Below is a small trained network, with its code and all its weights. Each question gives an input and a target symbol and asks what happens when units are switched off, that is, made to give their printed mean instead of their output.

import numpy as np


def w(rows, s, z=0):
    codes = np.array(rows[::2]) - 128.0
    scale = np.full(codes.shape[1], s)
    scale[-1] = z or s
    return codes * scale


def f(y):
    return np.maximum(y, 0)


def softmax(a):
    e = np.exp(a - a.max(-1, keepdims=True))
    return e / e.sum(-1, keepdims=True)


def log_softmax(a):
    a = a - a.max(-1, keepdims=True)
    return a - np.log(np.exp(a).sum(-1, keepdims=True))


def net(x, mask):
    ids = ['ΓΛΣΦαβεζηθμξτψω'.index(c) for c in x.split()]
    T = len(ids)
    res = E[ids] + P[:T]
    r = res
    for j in range(2):
        rows = slice(3 * j, 3 * j + 3)
        q, k, v = (r @ M[0][rows].T for M in (Q, K, V))
        z = softmax(np.where(np.tri(T) > 0, q @ k.T / 3**0.5, -1e9)) @ v
        o = O[0][rows]
        res = res + np.where(mask[j], z, o[:, -1]) @ o[:, :-1]
    y = f(res @ A[0][:, :-1].T + A[0][:, -1])
    res = res + np.where(mask[2:26], y, B[0][:, -1]) @ B[0][:, :-1]
    return log_softmax(res[-1] @ U[:, :-1].T + U[:, -1])


Q, K, V, O, A, B = {}, {}, {}, {}, {}, {}
E = w([
[132,151,125],'Γ',
[131,154,125],'Λ',
[131,143,124],'Σ',
[130,154,123],'Φ',
[129,142,123],'α',
[106,121,189],'β',
[128,147,121],'ε',
[4,208,119],'ζ',
[132,160,120],'η',
[104,80,68],'θ',
[114,151,64],'μ',
[129,155,121],'ξ',
[130,144,121],'τ',
[105,95,84],'ψ',
[132,147,124],'ω',
],0.024)
P = w([
[254,162,48],'0',
[175,137,62],'1',
[150,128,80],'2',
[133,121,102],'3',
[120,117,111],'4',
[112,113,120],'5',
[103,114,127],'6',
[94,115,131],'7',
],0.0088)
Q[0] = w([
[171,186,122],'head 1',
[200,75,161],'head 1',
[177,90,154],'head 1',
[83,77,77],'head 2',
[165,217,171],'head 2',
[177,8,132],'head 2',
],0.013)
K[0] = w([
[177,165,149],'head 1',
[168,39,124],'head 1',
[155,71,133],'head 1',
[112,70,66],'head 2',
[151,239,188],'head 2',
[64,7,100],'head 2',
],0.012)
V[0] = w([
[212,83,131],'head 1',
[130,225,151],'head 1',
[5,106,104],'head 1',
[151,189,33],'head 2',
[206,1,131],'head 2',
[206,141,73],'head 2',
],0.01)
O[0] = w([
[103,189,108,93],'head 1',
[211,108,140,140],'head 1',
[93,35,151,167],'head 1',
[12,191,121,253],'head 2',
[199,225,159,120],'head 2',
[108,198,168,200],'head 2',
],0.011,0.0044)
A[0] = w([
[152,125,163,99],'neuron 1',
[190,67,162,130],'neuron 2',
[147,115,135,162],'neuron 3',
[75,106,156,74],'neuron 4',
[111,137,197,182],'neuron 5',
[115,170,112,253],'neuron 6',
[126,151,88,207],'neuron 7',
[97,246,132,204],'neuron 8',
[159,174,195,240],'neuron 9',
[115,165,92,150],'neuron 10',
[157,79,171,75],'neuron 11',
[134,74,114,46],'neuron 12',
[97,187,100,96],'neuron 13',
[154,199,53,170],'neuron 14',
[142,117,176,7],'neuron 15',
[101,182,104,112],'neuron 16',
[93,63,106,120],'neuron 17',
[108,181,94,132],'neuron 18',
[133,71,74,163],'neuron 19',
[125,206,150,250],'neuron 20',
[162,145,95,234],'neuron 21',
[144,180,25,70],'neuron 22',
[137,149,167,175],'neuron 23',
[201,143,32,199],'neuron 24',
],0.013,0.0058)
B[0] = w([
[140,148,127,136],'neuron 1',
[115,169,111,158],'neuron 2',
[132,129,123,139],'neuron 3',
[179,89,139,163],'neuron 4',
[100,193,146,167],'neuron 5',
[66,99,214,204],'neuron 6',
[88,71,113,179],'neuron 7',
[97,171,4,251],'neuron 8',
[137,15,91,172],'neuron 9',
[119,73,147,181],'neuron 10',
[126,71,85,151],'neuron 11',
[137,158,203,142],'neuron 12',
[165,88,151,194],'neuron 13',
[153,133,130,200],'neuron 14',
[142,143,37,131],'neuron 15',
[172,100,123,190],'neuron 16',
[154,156,61,172],'neuron 17',
[150,90,148,192],'neuron 18',
[108,163,185,155],'neuron 19',
[129,181,226,212],'neuron 20',
[73,122,192,158],'neuron 21',
[148,180,148,183],'neuron 22',
[128,97,114,150],'neuron 23',
[103,178,93,154],'neuron 24',
],0.025,0.016)
U = w([
[37,169,137,186],'Γ',
[189,1,245,183],'Λ',
[135,41,13,169],'Σ',
[157,161,104,214],'Φ',
[129,134,114,31],'α',
[141,117,134,35],'β',
[171,153,139,212],'ε',
[130,121,122,13],'ζ',
[152,124,123,113],'η',
[137,118,122,42],'θ',
[161,121,150,107],'μ',
[151,105,140,44],'ξ',
[141,121,129,28],'τ',
[155,129,120,149],'ψ',
[131,119,131,3],'ω',
],0.0093,0.0054)

Each question gives the input, a string of symbols that net reads in full, and the target symbol t.
The units are the heads (3 rows each of Q, K, V and O) and the neurons (one row each of A and B). Each row of codes is followed by its name. A weight is (code - 128) times the scale printed after its matrix; where a second scale follows, it is the last column's (O, A, B and U).
mask holds one flag per unit, heads first, then neurons. A switched-off unit (its flag False) gives its mean, the last column of its rows in O or B, instead of its output. The means were averaged over made-up inputs and are rounded, as every weight is.
A unit's drop is (log p(t) with every unit on - log p(t) with that unit switched off) / (log p(t) with every unit on - log p(t) with every unit switched off).
The circuit of an input: a set's keep is (log p(t) with only the set's units on - log p(t) with every unit switched off) / (log p(t) with every unit on - log p(t) with every unit switched off). Starting from the 12 units with the biggest drops (on a tie, the unit counted first), units are removed one at a time, each time the one whose removal leaves the highest keep (on an exact tie, the one counted first), for as long as the keep stays at least 0.8.
circuit, biggest first: the units of the circuit, biggest drop first
unit that matters most: the unit with the biggest drop
k most important neurons: the k neurons with the biggest drops, biggest first
heads that matter: for each layer, one digit per head in row order, 1 if its drop is at least 0.15 and else 0, layers parted by /
drop when u is switched off: that unit's drop, to one decimal
input θ Γ ψ, target Γ: circuit, biggest first : (head 2)
input ζ Λ ψ μ Φ ψ α ζ, target Λ: heads that matter : 11
input β μ μ μ, target Σ: circuit, biggest first : (neuron 8; head 2; neuron 16)
input θ α ξ β, target Γ: 2 most important neurons : (neuron 5; neuron 13)
input ψ β ψ, target Λ: heads that matter : 10
input β β η ε θ μ θ, target Λ: 2 most important neurons : (neuron 8; neuron 5)
input θ ψ β β β, target Σ: heads that matter : 01
input β β η θ, target Γ: 2 most important neurons : (neuron 9; neuron 4)
input Λ β μ β μ, target Λ: 3 most important neurons : (neuron 13; neuron 6; neuron 18)
input μ μ μ μ μ Φ Γ μ, target Σ: 2 most important neurons : (neuron 8; neuron 17)
input μ β θ, target Γ: 2 most important neurons : (neuron 8; neuron 9)
input β ψ μ μ ε μ ψ, target Λ: 4 most important neurons : (neuron 8; neuron 24; neuron 5; neuron 2)
input ε ψ θ μ μ θ, target Λ: 4 most important neurons : (neuron 8; neuron 24; neuron 5; neuron 2)
input β β τ, target Γ: unit that matters most : neuron 24
input β β β, target Σ: 3 most important neurons : (neuron 20; neuron 6; neuron 9)
input μ β β ψ, target Γ: 2 most important neurons : (neuron 9; neuron 4)
input β β Γ, target Γ: 2 most important neurons : (neuron 24; neuron 21)
input β β ε, target Γ: 2 most important neurons : (neuron 24; neuron 21)
input β β μ μ, target Λ: drop when neuron 13 is switched off : 0.5
input θ ψ β, target Γ: drop when neuron 14 is switched off : 0.2
